Moves between nodes:
PB $ FZ
PB ! HL
PB * GH
PB ~ TM
PB ^ BT
TM $ LQ
TM ! BT
TM * FZ
TM ~ CG
TM ^ PB
TC $ FH
TC ! CM
TC * JR
TC ~ RD
TC ^ QS
RL $ QF
RL ! ZT
RL * NB
RL ~ BN
RL ^ TN
RC $ LS
RC ! FJ
RC * BP
RC ~ JZ
RC ^ SR
RH $ HD
RH ! ZR
RH * SJ
RH ~ PP
RH ^ PH
FJ $ JL
FJ ! GM
FJ * BR
FJ ~ SR
FJ ^ NJ
LS $ JZ
LS ! JL
LS * RC
LS ~ HL
LS ^ BP
PH $ SJ
PH ! PQ
PH * LM
PH ~ RH
PH ^ ZR
MD $ NJ
MD ! FH
MD * GM
MD ~ BR
MD ^ LZ
CN $ ZR
CN ! TM
CN * PQ
CN ~ LM
CN ^ CG
PQ $ CN
PQ ! FZ
PQ * CG
PQ ~ ZR
PQ ^ LQ
JQ $ PF
JQ ! QP
JQ * JJ
JQ ~ TL
JQ ^ PM
ZR $ LM
ZR ! LQ
ZR * CN
ZR ~ PH
ZR ^ PQ
LZ $ GM
LZ ! JR
LZ * RD
LZ ~ MD
LZ ^ FH
BP $ RC
BP ! BR
BP * SR
BP ~ LS
BP ^ JL
TN $ NB
TN ! HQ
TN * ML
TN ~ RL
TN ^ ZT
BN $ QG
BN ! TN
BN * QF
BN ~ GG
BN ^ RL
GM $ MD
GM ! TC
GM * LZ
GM ~ NJ
GM ^ RD
RD $ LZ
RD ! QS
RD * FH
RD ~ GM
RD ^ TC
BT $ GH
BT ! LS
BT * CR
BT ~ PB
BT ^ HL
LQ $ CG
LQ ! GH
LQ * TM
LQ ~ PQ
LQ ^ FZ
JR $ TC
JR ! TL
JR * QS
JR ~ FH
JR ^ GL
FZ $ TM
FZ ! CR
FZ * PB
FZ ~ LQ
FZ ^ GH
NJ $ BR
NJ ! RD
NJ * MD
NJ ~ FJ
NJ ^ GM
ZT $ ML
ZT ! HD
ZT * FD
ZT ~ TN
ZT ^ HQ
CM $ GL
CM ! JJ
CM * TL
CM ~ QS
CM ^ PF
CR $ BT
CR ! RC
CR * HL
CR ~ GH
CR ^ JZ
QS $ JR
QS ! PF
QS * GL
QS ~ TC
QS ^ CM
HQ $ FD
HQ ! SJ
HQ * PP
HQ ~ ZT
HQ ^ HD
CG $ PQ
CG ! PB
CG * LQ
CG ~ CN
CG ^ TM
JZ $ HL
JZ ! SR
JZ * LS
JZ ~ CR
JZ ^ RC
FD $ ZT
FD ! RH
FD * HQ
FD ~ ML
FD ^ PP
CT $ PM
CT ! GG
CT * QP
CT ~ JJ
CT ^ PG
QF $ BN
QF ! ML
QF * RL
QF ~ QG
QF ^ NB
NB $ RL
NB ! FD
NB * TN
NB ~ QF
NB ^ ML
SJ $ RH
SJ ! CN
SJ * PH
SJ ~ HD
SJ ^ LM
ML $ TN
ML ! PP
ML * ZT
ML ~ NB
ML ^ FD
GH $ PB
GH ! JZ
GH * BT
GH ~ FZ
GH ^ CR
FH $ RD
FH ! GL
FH * TC
FH ~ LZ
FH ^ JR
PG $ QP
PG ! BN
PG * LG
PG ~ CT
PG ^ GG
PM $ JJ
PM ! LG
PM * CT
PM ~ JQ
PM ^ QP
SR $ BP
SR ! NJ
SR * JL
SR ~ RC
SR ^ FJ
GG $ LG
GG ! RL
GG * QG
GG ~ PG
GG ^ BN
LM $ PH
LM ! CG
LM * ZR
LM ~ SJ
LM ^ CN
QP $ CT
QP ! QG
QP * PG
QP ~ PM
QP ^ LG
JL $ SR
JL ! MD
JL * FJ
JL ~ BP
JL ^ BR
PF $ TL
PF ! CT
PF * JQ
PF ~ CM
PF ^ JJ
BR $ FJ
BR ! LZ
BR * NJ
BR ~ JL
BR ^ MD
HD $ PP
HD ! LM
HD * RH
HD ~ HQ
HD ^ SJ
PP $ HQ
PP ! PH
PP * HD
PP ~ FD
PP ^ RH
JJ $ JQ
JJ ! PG
JJ * PM
JJ ~ PF
JJ ^ CT
TL $ CM
TL ! PM
TL * PF
TL ~ GL
TL ^ JQ
QG $ GG
QG ! NB
QG * BN
QG ~ LG
QG ^ QF
HL $ CR
HL ! BP
HL * JZ
HL ~ BT
HL ^ LS
LG $ PG
LG ! QF
LG * GG
LG ~ QP
LG ^ QG
GL $ QS
GL ! JQ
GL * CM
GL ~ JR
GL ^ TL

The rows follow the links: the fewer symbols apart two nodes are, the more alike their rows tend to be.

Each row is also shifted at random along 3 hidden directions that mean nothing.

Known rows, each with its node:
[ -40,    1,  -20,  -30,   -3,  -55,   53,   13,   43,   35,    6,  -22,    4,   10,  -42,   47,  -41,   16,   31,  -27,    5,  -36,   49,  -29,  -12,    9,  -20,   79,   51,   29,   79]: QF
[ 104,  -10,   -7,   42,  -18,   41,   -7,    3,  -31,  -17,   40,   21,  -47,  -30,   13,  -22,   51,    0,  -60,    2,   12,  -21,  -19,   47,   -4,   16,  -18,  -62,  -51,   15,  -19]: HL
[  44,    9,  -24,   -1,   49,   -4,  -37,   17,   19,  -21,  -64,   40,  -14,  -19,    8,  -21,  -33,  -25,   19,   44,   -2,    2,    1,   -2,    2,   45,   17,  -46,  -14,   -2,    5]: FH
[ -58,   19,   35,    0,   37,   13,   29,  -13,  -47,   10,  -13,   72,   76,   13,  -45,  -56,  -32,  -44,  -27,   29,   49,  -43,    5,  -47,   34,  -18,   60,  -79,   -6,   68,  -37]: FJ
[  57,   16,  -36,  -43,   17,  -28,  -19,   18,   45,    5,  -56,  -16,    9,    8,   -7,   25,  -33,   -3,   48,    7,  -19,    0,    4,  -16,  -26,   21,   -9,   43,   49,  -20,   60]: CT
[ -67,   -8,  -14,   -8,  -37,    4,   -8,  -17,    0,    8,   43,  -58,  -13,   20,    6,   46,   50,   32,   -1,  -46,   -3,   31,    4,   25,  -22,  -27,    3,   54,  -10,  -24,  -27]: HD
[  60,   13,  -28,    0,   28,   34,  -70,   21,    9,  -36,  -61,   34,  -17,  -22,   25,  -39,    3,  -27,    7,   43,  -17,    3,  -47,   22,  -16,   37,  -10,  -59,    5,  -23,   12]: GM
[ 120,   -2,    8,   29,    3,   11,   68,    6,  -40,   19,   43,   66,   -2,  -25,  -52,  -26,    1,  -19,  -69,    9,   60,  -99,   24,   -7,   15,   17,    2,  -71,  -19,  104,   29]: RC
[ -85,  -22,   23,   31,  -41,   14,   18,  -15,  -22,    2,   66,  -30,  -25,   -2,   21,   13,   40,   25,  -32,  -31,   -5,   18,    0,   30,    8,  -25,  -16,   14,  -33,  -11,  -37]: ZR
[ -13,  -27,   18,   34,  -44,    6,   21,  -16,  -15,    5,   68,  -35,  -42,   -8,   21,   23,   44,   32,  -28,  -37,   -8,   24,    6,   38,    8,  -24,  -22,   23,  -39,  -15,  -32]: LM
[ 108,    9,    2,   -2,   46,  -39,   27,   19,   20,    4,  -43,   44,   11,  -13,  -22,  -11,  -77,  -23,   20,   39,    6,  -24,   33,  -42,   25,   35,   13,  -14,   10,   31,   34]: GL
[  77,    6,    7,    3,   52,  -35,   11,    7,   16,   -2,  -45,   45,   13,  -11,   -9,  -12,  -73,  -23,   21,   40,    4,    3,   38,  -39,   34,   31,   31,  -25,  -13,   18,   -4]: QS
[  30,  -25,   63,   40,  -35,   -1,   63,  -35,  -45,   18,   90,  -19,    4,   11,    1,    1,   22,   23,  -44,  -34,   15,   22,   23,    4,   45,  -55,   16,    4,  -54,   19,  -80]: CN
[-134,  -10,   -3,  -22,  -18,  -26,    6,    3,   38,    7,   -6,  -45,   -3,   15,   12,   34,  -15,   22,   42,  -19,  -39,   23,   -2,   -7,  -11,   -8,  -32,   84,   42,  -43,   35]: NB
[-103,   -2,   18,  -32,  -21,  -17,   16,  -23,    5,   20,   20,  -50,   38,   43,   -7,   33,    6,   18,   26,  -38,  -11,   32,    8,  -17,   -1,  -49,   15,   72,   22,  -23,  -20]: ZT
[ 129,   -3,  -26,  -15,    4,  -29,  -45,    9,   55,  -17,  -44,  -38,  -38,   -8,   39,   38,  -19,   18,   52,    3,  -48,   54,    3,   11,  -14,   27,  -26,   55,    9,  -70,   19]: PG
[  12,   -5,    3,  -28,  -21,  -39,   67,   -1,   15,   40,   32,  -32,   28,   27,  -41,   40,  -20,   19,   16,  -38,   10,  -39,   31,  -36,   -8,  -26,  -17,   79,   52,   26,   58]: TN
[  65,   -2,   30,   31,    8,   23,   27,    4,  -41,   -6,   13,   62,    4,  -23,  -13,  -51,   -6,  -26,  -46,   27,   27,  -47,  -11,   -6,   23,    5,    1,  -75,  -20,   52,   -1]: SR
[   2,   18,  -12,  -12,   57,   -2,  -38,    1,    3,  -13,  -57,   42,   22,   -6,   -7,  -25,  -34,  -30,   16,   40,   14,   15,   11,  -15,   10,   22,   58,  -62,  -21,    9,  -36]: RD
[   8,   -5,   -8,  -25,  -36,  -10,   18,   -9,    4,   23,   42,  -50,    6,   23,  -16,   41,   36,   27,    6,  -49,    2,   -2,    5,    9,  -24,  -29,  -11,   68,   23,   -6,   14]: HQ

Complete each set of four: the symbols that take the first to the second take the third to the fourth, perhaps in another order.
Answers are names.
[ -22,   16,  -32,    0,   15,   57,  -71,   32,    5,  -40,  -65,   38,  -22,  -27,   30,  -52,   20,  -28,   -2,   44,  -17,  -25,  -81,   29,  -32,   41,  -46,  -61,   32,  -26,   53]
: [ -22,   13,  -30,   -1,   23,   49,  -83,   25,    8,  -38,  -70,   31,  -16,  -23,   35,  -50,   17,  -30,    6,   46,  -21,   -1,  -69,   26,  -29,   39,  -23,  -62,   19,  -37,   32]
:: [ -67,   -2,    3,  -28,  -29,  -11,   10,  -16,    3,   22,   28,  -55,   27,   40,  -13,   36,   21,   22,   21,  -42,    0,   22,    8,   -5,  -16,  -43,   10,   71,   27,  -15,  -11]
: HQ

[ 122,   17,  -42,   -5,   39,    1,  -18,   28,   16,  -11,  -49,   52,   -5,  -22,  -24,  -17,  -21,  -29,   -1,   37,   22,  -52,    4,   -6,  -17,   51,    2,  -51,   13,   40,   59]
: [  81,    9,    9,   12,   19,   42,  -37,   10,  -16,  -30,  -39,   41,   10,  -17,   21,  -52,    1,  -26,  -12,   39,   -6,    0,  -47,    5,    4,   15,   -3,  -66,   -2,  -10,   -9]
:: [ -77,    6,  -12,    3,  -22,   44,  -16,   -9,  -37,   -4,   32,   10,    2,    4,  -11,  -17,   65,   -4,  -45,  -14,   31,  -28,  -29,   29,  -21,  -14,    5,  -47,  -10,   24,  -18]
: LQ

[  90,   15,   -9,  -41,   26,  -34,   13,    4,   32,   17,  -43,    1,   43,   22,  -32,   16,  -53,  -10,   43,    9,    6,   -9,   29,  -47,   -1,    3,   22,   36,   41,   10,   32]
: [   5,   11,   21,  -35,   43,  -37,   -3,  -12,   17,    6,  -54,    1,   63,   34,  -10,    3,  -67,  -16,   53,   16,   -8,   47,   26,  -57,   26,  -19,   61,   25,   12,  -16,  -38]
:: [  47,   -8,   29,   20,  -34,   42,   13,  -23,  -50,    2,   61,   -1,    8,    8,    1,  -21,   59,    7,  -50,  -26,   21,  -14,  -24,   21,    4,  -37,    4,  -29,  -23,   18,  -45]
: TM

[ -10,   13,  -28,    2,   35,   34,  -97,   18,   19,  -45,  -81,   24,  -23,  -22,   52,  -39,    2,  -22,   19,   48,  -28,   40,  -49,   26,  -17,   39,   -1,  -57,  -12,  -58,  -16]
: [  55,   12,  -35,   -3,   46,   -2,  -41,   26,   19,  -21,  -61,   41,  -20,  -23,    0,  -20,  -30,  -24,   12,   42,    2,  -11,    4,   -2,   -9,   55,    4,  -49,   -4,    1,   27]
:: [ 190,  -13,  -10,   -5,   13,  -47,   -1,   -1,   39,    4,  -14,  -38,  -20,    1,   13,   43,  -36,   20,   44,   -5,  -26,   43,   38,   -8,    7,   13,    1,   54,  -11,  -31,   -1]
: QG

[  -7,  -17,   15,  -11,  -18,  -28,   25,   -5,   27,   12,   13,  -49,   -9,    9,   12,   34,  -22,   23,   29,  -24,  -36,   29,   10,  -11,    6,  -14,  -28,   82,   28,  -35,   18]
: [  14,  -11,   26,   -9,  -27,  -20,   22,  -15,   11,   11,   27,  -57,   12,   22,   17,   31,   -2,   24,   24,  -33,  -25,   44,    4,   -7,    8,  -40,   -7,   80,   18,  -41,  -14]
:: [ -98,  -12,  -22,  -11,   -4,  -31,  -34,    7,   60,  -12,  -30,  -51,  -42,   -5,   42,   43,  -24,   22,   56,   -5,  -52,   59,    5,   11,  -12,   20,  -34,   73,   13,  -77,   27]
: RL

[-244,   31,  -34,  -36,   67,  -21,  -26,   17,   27,   -4,  -88,   53,   38,    4,  -32,  -11,  -64,  -35,   37,   48,   19,  -13,   27,  -45,   -2,   39,   53,  -36,   14,   24,   14]
: [ -19,    8,   29,  -20,   54,  -35,   11,   -2,   18,    2,  -58,   27,   51,   14,   -9,  -13,  -83,  -26,   46,   35,   -7,   28,   28,  -62,   41,   -2,   46,    2,    9,   -1,  -23]
:: [  -8,   -2,  -19,   22,  -19,   45,  -25,    5,  -27,  -17,   31,   20,  -35,  -22,    8,  -20,   63,   -1,  -49,   -1,   17,  -26,  -27,   48,  -21,   11,  -16,  -58,  -29,   16,   -8]
: RC

[  92,   -7,   32,   21,  -25,   33,   29,  -26,  -61,    8,   68,    6,   24,   13,  -15,  -17,   48,    2,  -60,  -27,   40,  -13,   -6,   10,   17,  -42,   30,  -42,  -36,   42,  -70]
: [  91,  -14,    7,   51,  -11,   34,  -11,    1,  -32,  -22,   30,   24,  -52,  -35,   25,  -29,   40,    0,  -57,   12,    6,   -6,  -17,   44,    4,   17,  -19,  -68,  -53,    9,  -28]
:: [ -32,  -16,  -18,   17,  -53,    7,    4,    2,    2,    3,   61,  -40,  -57,  -15,   14,   31,   58,   34,  -24,  -37,   -8,  -10,   -8,   49,  -23,    1,  -51,   32,  -14,  -11,   25]
: CG

[ -40,  -24,   12,   30,  -43,    9,   11,  -10,  -13,   -3,   69,  -38,  -47,   -8,   27,   22,   49,   33,  -29,  -32,  -10,   26,    0,   41,    2,  -15,  -28,   25,  -33,  -21,  -26]
: [   8,  -13,  -15,    3,  -40,   -4,   19,  -10,   -4,   21,   60,  -47,  -24,   10,  -14,   45,   49,   31,  -16,  -47,    9,    1,   21,   26,  -17,  -16,   -9,   42,  -10,    6,   -3]
:: [  16,    3,   18,   -6,   49,  -32,   -1,    6,   21,   -9,  -59,   29,   23,   -5,    7,  -12,  -77,  -19,   39,   42,  -12,   24,   21,  -46,   33,   16,   22,   -3,    6,   -9,   -3]
: JR

[  35,    4,   21,  -18,   27,  -18,  -55,  -11,   34,  -24,  -65,  -27,   17,   17,   49,    4,  -41,    0,   70,   18,  -49,  107,   -8,  -16,   17,  -12,   26,   31,  -10,  -87,  -63]
: [ -83,    8,  -59,  -40,   13,  -30,  -43,   22,   66,   -3,  -57,  -31,  -24,   -2,    6,   44,  -19,   11,   59,    0,  -28,   13,    8,    3,  -43,   39,  -29,   61,   42,  -42,   71]
:: [ -26,   -5,    6,  -24,   -7,  -53,   57,   -1,   26,   33,   11,  -29,   17,   17,  -25,   42,  -41,   17,   28,  -25,   -3,   -9,   43,  -34,    6,  -11,   -7,   77,   31,   13,   38]
: ZT

[ -88,   20,  -11,  -44,   37,  -18,  -34,    8,   39,   -6,  -74,   -4,   42,   23,   -2,    2,  -50,  -17,   63,   19,  -19,   30,   -2,  -38,   -7,    5,   23,   30,   43,  -33,   14]
: [-188,   19,    7,  -50,   46,  -21,  -61,  -12,   37,  -12,  -88,  -19,   57,   40,   24,    3,  -48,  -13,   78,   22,  -30,   93,    3,  -37,    8,  -17,   62,   28,   10,  -69,  -63]
:: [ -33,   16,   -5,  -35,   40,  -32,    2,   11,   30,    5,  -67,   21,   41,   12,  -19,  -10,  -70,  -23,   48,   28,   -8,  -11,    8,  -49,    3,   15,   12,   19,   50,    2,   41]
: JQ

[  88,  -29,   71,   45,  -37,   -3,   71,  -37,  -53,   18,   99,  -15,    4,    8,    2,    6,   19,   24,  -47,  -36,   17,   20,   33,    3,   54,  -55,   21,    2,  -63,   26,  -87]
: [ -49,    1,    2,   29,  -11,   41,  -29,   -9,  -39,  -18,   26,   11,  -10,  -10,   17,  -21,   54,   -1,  -45,   -1,   15,   12,  -20,   40,   -1,   -5,   19,  -62,  -52,    5,  -61]
:: [ -23,  -10,   21,   44,    4,   33,  -19,  -10,  -38,  -23,   16,   32,  -23,  -23,   25,  -38,   23,   -9,  -42,   21,    7,   17,  -13,   28,   25,    4,   15,  -76,  -67,    3,  -69]
: GM

[  73,   17,    2,   -5,   26,   23,   -2,    6,  -28,   -7,  -26,   59,   36,    0,  -22,  -46,  -10,  -39,  -21,   30,   30,  -41,  -17,  -23,    4,    6,   25,  -68,    9,   44,    4]
: [ -20,   13,   31,    6,   31,   32,  -19,   -4,  -33,  -20,  -34,   52,   42,   -1,    7,  -56,  -13,  -36,  -13,   36,   13,    8,  -26,  -17,   26,  -10,   39,  -77,  -15,    6,  -51]
:: [ -10,  -25,   41,   41,  -49,   29,   13,  -21,  -33,   -8,   66,  -31,  -30,   -8,   38,   -9,   50,   21,  -35,  -22,  -16,   30,  -27,   40,   15,  -32,  -32,    5,  -33,  -27,  -42]
: CN

[  84,  -14,    8,   -5,  -44,    1,    6,  -19,    4,   12,   47,  -68,  -11,   22,   16,   39,   42,   31,    4,  -45,  -16,   39,    1,   21,   -9,  -35,  -13,   67,    2,  -39,  -21]
: [  38,  -13,   -2,    7,  -39,  -13,   27,  -18,  -11,   21,   71,  -47,  -19,   15,  -14,   45,   43,   34,  -16,  -50,   11,    6,   25,   20,   -7,  -25,    0,   46,  -23,   12,  -21]
:: [  26,    9,  -77,  -42,    4,  -44,   18,   39,   62,   26,  -27,  -17,  -30,   -8,  -41,   55,  -27,    9,   38,  -12,    3,  -70,   34,  -12,  -50,   52,  -44,   68,   70,   27,  143]
: QF

[  71,  -12,   12,   50,   -4,   31,    0,  -10,  -38,  -16,   38,   29,  -30,  -25,   14,  -26,   32,   -1,  -56,    7,   15,   -5,   -8,   32,   15,    9,    5,  -70,  -59,   20,  -46]
: [   9,    2,  -22,   31,  -11,   31,    6,   21,  -25,  -10,   21,   42,  -38,  -34,  -13,  -31,   32,  -12,  -53,   12,   27,  -70,  -16,   30,  -13,   32,  -31,  -70,   -9,   48,   45]
:: [ -87,    5,   42,   23,   26,   35,  -15,  -13,  -41,  -20,  -19,   50,   30,   -5,   17,  -62,  -14,  -29,  -23,   38,    6,   18,  -26,  -12,   35,  -14,   34,  -82,  -32,    3,  -69]
: FJ

[ -39,    5,  -58,  -37,   11,  -25,  -45,   25,   65,   -8,  -54,  -36,  -37,   -4,   13,   43,  -19,    8,   54,    3,  -33,   16,   -1,   13,  -44,   44,  -38,   60,   38,  -51,   70]
: [  33,    9,  -25,  -31,   22,  -18,  -44,    6,   46,   -6,  -63,  -25,    6,   10,   22,   19,  -27,    0,   60,   11,  -34,   42,   -4,  -10,  -14,   15,   -3,   42,   27,  -58,   18]
:: [-108,    6,   10,  -31,  -21,  -17,   26,  -31,  -15,   33,   46,  -42,   45,   50,  -35,   44,   26,   22,    7,  -53,   27,   26,   41,  -19,   -2,  -58,   55,   54,   -8,   14,  -59]
: ZT

[  59,    7,  -11,  -30,   25,  -59,   26,   -4,   30,   26,  -19,  -16,   22,   21,  -31,   45,  -54,    7,   42,   -9,    8,   18,   70,  -41,   13,   -1,   44,   47,    6,   11,   -6]
: [ -63,    5,  -28,  -32,   12,  -58,   24,   11,   47,   27,  -18,  -20,    4,   13,  -33,   53,  -46,   11,   44,  -12,    2,   -8,   53,  -32,  -11,   16,    7,   62,   27,   11,   43]
:: [-122,   -3,    4,   -5,  -24,  -17,   35,  -30,  -21,   28,   65,  -32,   19,   28,  -29,   38,   29,   26,  -19,  -49,   29,   11,   47,    1,    4,  -38,   43,   28,  -32,   27,  -54]
: LM

[-163,   -6,  -30,  -25,  -33,    3,  -37,   17,   54,   -9,  -22,  -61,  -34,   -1,   42,   33,   16,   22,   47,  -19,  -58,   22,  -49,   28,  -47,    6,  -82,   93,   66,  -81,   80]
: [  41,   -6,    0,  -26,  -35,  -13,   27,  -10,    4,   26,   40,  -49,   10,   24,  -14,   40,   25,   29,   10,  -48,    4,   -6,   10,   -2,  -17,  -33,  -15,   75,   35,   -4,   24]
:: [  55,    7,  -51,    3,   34,    4,  -58,   39,   43,  -32,  -74,   31,  -56,  -47,   28,  -17,  -23,  -17,   19,   45,  -25,  -15,  -23,   24,  -26,   75,  -44,  -32,   12,  -28,   68]
: GL

